Here is a tiny trained network, its code and every weight. The questions are about switching its units off for an input and a target symbol, where a switched-off unit gives its printed mean instead of its output.

import numpy as np


def w(rows, s, z=0):
    codes = np.array(rows[::2]) - 128.0
    scale = np.full(codes.shape[1], s)
    scale[-1] = z or s
    return codes * scale


def norm(h):
    return h / np.sqrt((h * h).mean(-1, keepdims=True) + 1e-5)


def f(y):
    return y / 2 * (1 + np.tanh(0.7978845608 * (y + 0.044715 * y**3)))


def softmax(a):
    e = np.exp(a - a.max(-1, keepdims=True))
    return e / e.sum(-1, keepdims=True)


def log_softmax(a):
    a = a - a.max(-1, keepdims=True)
    return a - np.log(np.exp(a).sum(-1, keepdims=True))


def net(x, mask):
    ids = ['αγεθλμξπστφψω'.index(c) for c in x.split()]
    T = len(ids)
    res = E[ids] + P[:T]
    u = 0
    for l in range(3):
        q, k, v = (norm(res) @ M[l].T for M in (Q, K, V))
        z = softmax(np.where(np.tri(T) > 0, q @ k.T / 4**0.5, -1e9)) @ v
        res = res + np.where(mask[u], z, O[l][:, -1]) @ O[l][:, :-1]
        u += 1
        y = f(norm(res) @ A[l][:, :-1].T + A[l][:, -1])
        res = res + np.where(mask[u : u + 4], y, B[l][:, -1]) @ B[l][:, :-1]
        u += 4
    return log_softmax(norm(res)[-1] @ U[:, :-1].T + U[:, -1])


Q, K, V, O, A, B = {}, {}, {}, {}, {}, {}
E = w([
[110,160,142,104,115,143,114],'α',
[136,116,112,124,130,145,109],'γ',
[76,70,119,206,197,170,162],'ε',
[143,161,175,133,159,146,110],'θ',
[176,88,109,128,124,171,142],'λ',
[147,150,142,144,133,144,116],'μ',
[169,221,3,66,245,223,76],'ξ',
[145,90,96,137,141,158,91],'π',
[82,93,255,134,102,99,108],'σ',
[154,115,123,122,204,49,126],'τ',
[84,175,135,111,118,112,89],'φ',
[169,128,140,139,127,176,126],'ψ',
[113,81,113,76,172,106,108],'ω',
],0.0048)
P = w([
[77,96,96,111,112,74,171],'0',
[143,189,219,152,216,185,10],'1',
[129,175,170,129,175,165,2],'2',
[159,160,161,117,154,179,15],'3',
[169,163,155,116,140,174,25],'4',
[172,163,145,111,125,170,21],'5',
[194,160,141,117,116,172,36],'6',
[188,165,133,117,106,167,31],'7',
[197,160,131,124,111,167,32],'8',
[200,172,138,120,96,166,40],'9',
],0.0021)
Q[0] = w([
[128,118,150,60,12,166,153],'L0H0',
[153,179,166,63,142,204,33],'L0H0',
[185,168,112,70,141,254,37],'L0H0',
[193,150,157,129,158,63,162],'L0H0',
],0.0032)
K[0] = w([
[44,162,79,122,174,61,132],'L0H0',
[130,144,57,166,122,40,242],'L0H0',
[23,159,69,123,114,78,253],'L0H0',
[171,132,216,131,102,184,105],'L0H0',
],0.0035)
V[0] = w([
[103,128,209,118,127,145,142],'L0H0',
[119,126,143,235,76,34,178],'L0H0',
[230,12,202,146,204,88,132],'L0H0',
[48,2,120,46,137,117,81],'L0H0',
],0.0027)
O[0] = w([
[134,74,48,59,122,39,133,123],'L0H0',
[127,146,94,187,31,134,120,6],'L0H0',
[67,143,88,21,69,135,150,237],'L0H0',
[123,175,153,85,140,69,254,242],'L0H0',
],0.0029,0.0014)
A[0] = w([
[164,151,5,99,213,124,171,137],'L0N0',
[130,226,177,133,179,85,67,246],'L0N1',
[199,65,55,137,137,67,87,104],'L0N2',
[148,54,250,186,13,54,63,112],'L0N3',
],0.003,0.0011)
B[0] = w([
[130,237,145,27,133,163,71,176],'L0N0',
[183,70,99,91,110,186,164,253],'L0N1',
[78,197,216,112,106,141,116,137],'L0N2',
[130,129,199,41,136,255,40,147],'L0N3',
],0.0035,0.0021)
Q[1] = w([
[63,22,103,251,180,43,187],'L1H0',
[28,120,214,194,143,25,58],'L1H0',
[209,86,186,137,187,84,56],'L1H0',
[213,229,182,3,157,235,35],'L1H0',
],0.003)
K[1] = w([
[112,183,145,173,161,213,25],'L1H0',
[159,134,107,108,126,225,77],'L1H0',
[149,145,94,116,61,162,143],'L1H0',
[99,86,114,128,2,39,178],'L1H0',
],0.0042)
V[1] = w([
[141,247,101,164,189,234,140],'L1H0',
[107,195,90,128,83,46,171],'L1H0',
[76,145,252,144,189,105,168],'L1H0',
[143,149,54,137,95,35,142],'L1H0',
],0.0033)
O[1] = w([
[119,189,181,132,212,145,205,79],'L1H0',
[198,157,162,96,17,129,148,75],'L1H0',
[254,129,65,199,158,73,189,229],'L1H0',
[181,183,188,100,41,85,55,2],'L1H0',
],0.0028,0.00073)
A[1] = w([
[64,146,15,222,208,148,45,21],'L1N0',
[167,251,78,59,4,58,70,196],'L1N1',
[152,132,92,61,189,8,216,194],'L1N2',
[157,196,98,12,239,182,191,251],'L1N3',
],0.0025,0.0012)
B[1] = w([
[251,178,160,159,98,206,240,127],'L1N0',
[248,94,171,193,198,203,182,180],'L1N1',
[103,138,202,159,134,154,18,140],'L1N2',
[59,245,88,145,170,99,83,253],'L1N3',
],0.003,0.0032)
Q[2] = w([
[41,20,83,178,216,43,183],'L2H0',
[191,202,56,57,107,236,89],'L2H0',
[222,208,75,145,86,206,97],'L2H0',
[2,40,136,206,150,31,145],'L2H0',
],0.0033)
K[2] = w([
[107,171,232,219,235,239,28],'L2H0',
[129,68,74,160,26,31,187],'L2H0',
[124,112,65,137,2,66,249],'L2H0',
[126,145,221,166,223,236,21],'L2H0',
],0.003)
V[2] = w([
[83,114,161,237,99,124,17],'L2H0',
[49,49,16,71,4,83,192],'L2H0',
[97,223,147,34,108,175,149],'L2H0',
[117,224,94,222,32,127,178],'L2H0',
],0.0032)
O[2] = w([
[89,239,175,133,88,157,12,82],'L2H0',
[157,108,105,118,248,172,83,2],'L2H0',
[100,71,159,60,150,166,181,172],'L2H0',
[169,253,79,57,159,252,188,71],'L2H0',
],0.0035,0.0033)
A[2] = w([
[143,102,64,62,164,147,186,4],'L2N0',
[74,53,66,251,184,124,178,234],'L2N1',
[140,118,81,122,56,157,122,14],'L2N2',
[199,204,106,96,97,34,163,151],'L2N3',
],0.0036,0.0023)
B[2] = w([
[228,157,108,229,130,229,171,109],'L2N0',
[31,166,158,219,127,19,253,249],'L2N1',
[148,157,162,159,159,94,40,54],'L2N2',
[50,158,226,81,98,39,85,239],'L2N3',
],0.003,0.0012)
U = w([
[46,59,151,38,198,185,68,77],'α',
[227,43,80,41,210,239,233,221],'γ',
[43,133,152,217,150,63,249,207],'ε',
[65,191,143,196,39,240,38,144],'θ',
[239,124,177,60,44,127,106,71],'λ',
[217,34,41,170,182,83,57,169],'μ',
[98,203,192,51,55,109,174,79],'ξ',
[254,132,147,173,45,77,54,92],'π',
[209,222,46,49,205,239,86,199],'σ',
[78,15,121,154,102,58,43,79],'τ',
[121,178,190,183,39,63,79,39],'φ',
[223,72,193,109,160,59,194,3],'ψ',
[211,212,201,72,22,62,206,152],'ω',
],0.0043,0.0028)

Each question gives the input, a string of symbols that net reads in full, and the target symbol t.
The units are the heads (4 rows each of Q, K, V and O) and the neurons (one row each of A and B). Each row of codes is followed by its name. A weight is (code - 128) times the scale printed after its matrix; where a second scale follows, it is the last column's (O, A, B and U).
mask holds one flag per unit, layer by layer, with each layer's heads first. A switched-off unit (its flag False) gives its mean, the last column of its rows in O or B, instead of its output. The means were averaged over made-up inputs and are rounded, as every weight is.
A unit's drop is (log p(t) with every unit on - log p(t) with that unit switched off) / (log p(t) with every unit on - log p(t) with every unit switched off).
The circuit of an input: a set's keep is (log p(t) with only the set's units on - log p(t) with every unit switched off) / (log p(t) with every unit on - log p(t) with every unit switched off). Starting from the 12 units with the biggest drops (on a tie, the unit counted first), units are removed one at a time, each time the one whose removal leaves the highest keep (on an exact tie, the one counted first), for as long as the keep stays at least 0.8.
circuit, biggest first: the units of the circuit, biggest drop first
most important unit: the unit with the biggest drop
top k neurons: the k neurons with the biggest drops, biggest first
top k neurons in layer l: the k neurons of layer l with the biggest drops, biggest first
input ε μ λ, target σ: circuit, biggest first => L2H0, L0H0
input σ σ φ ψ τ λ σ ψ, target μ: circuit, biggest first => L0H0, L2H0, L0N3, L1H0
input ξ λ λ λ ω λ, target ε: circuit, biggest first => L1H0, L2H0, L2N1
input λ σ λ φ α γ α, target γ: circuit, biggest first => L2H0
input μ α μ, target θ: circuit, biggest first => L0H0, L2H0, L1H0
input μ σ π μ λ, target θ: circuit, biggest first => L0H0, L2H0
input μ α λ φ γ, target θ: circuit, biggest first => L0H0, L2H0
input ψ λ μ λ, target α: circuit, biggest first => L0H0, L1H0
input θ τ γ, target τ: circuit, biggest first => L2H0, L0H0
input λ ε γ ω θ, target γ: top 2 neurons in layer 0 => L0N1, L0N3
input σ γ θ ψ σ θ, target μ: circuit, biggest first => L0H0, L1H0, L0N3, L2H0
input γ ε μ ω π φ λ φ γ λ, target ω: top 2 neurons => L1N1, L1N2
input θ γ γ ψ, target τ: circuit, biggest first => L0H0, L2H0
input ε ω τ σ θ λ α φ, target σ: most important unit => L0H0
input ψ λ σ ξ λ, target α: top 2 neurons => L0N3, L0N1
input μ λ γ λ σ σ φ π φ, target θ: top 2 neurons => L1N0, L0N3
input λ γ τ σ θ, target γ: top 3 neurons => L0N3, L0N1, L0N0
input γ ψ α, target ω: top 2 neurons => L1N2, L1N1
input γ γ λ ξ φ, target ω: top 2 neurons => L1N2, L0N1
input λ ψ π σ μ λ φ, target γ: most important unit => L2H0
input γ ξ λ ψ, target ω: top 3 neurons => L1N1, L1N2, L2N3
input ε ω λ μ σ σ τ α, target σ: top 2 neurons => L1N1, L0N3
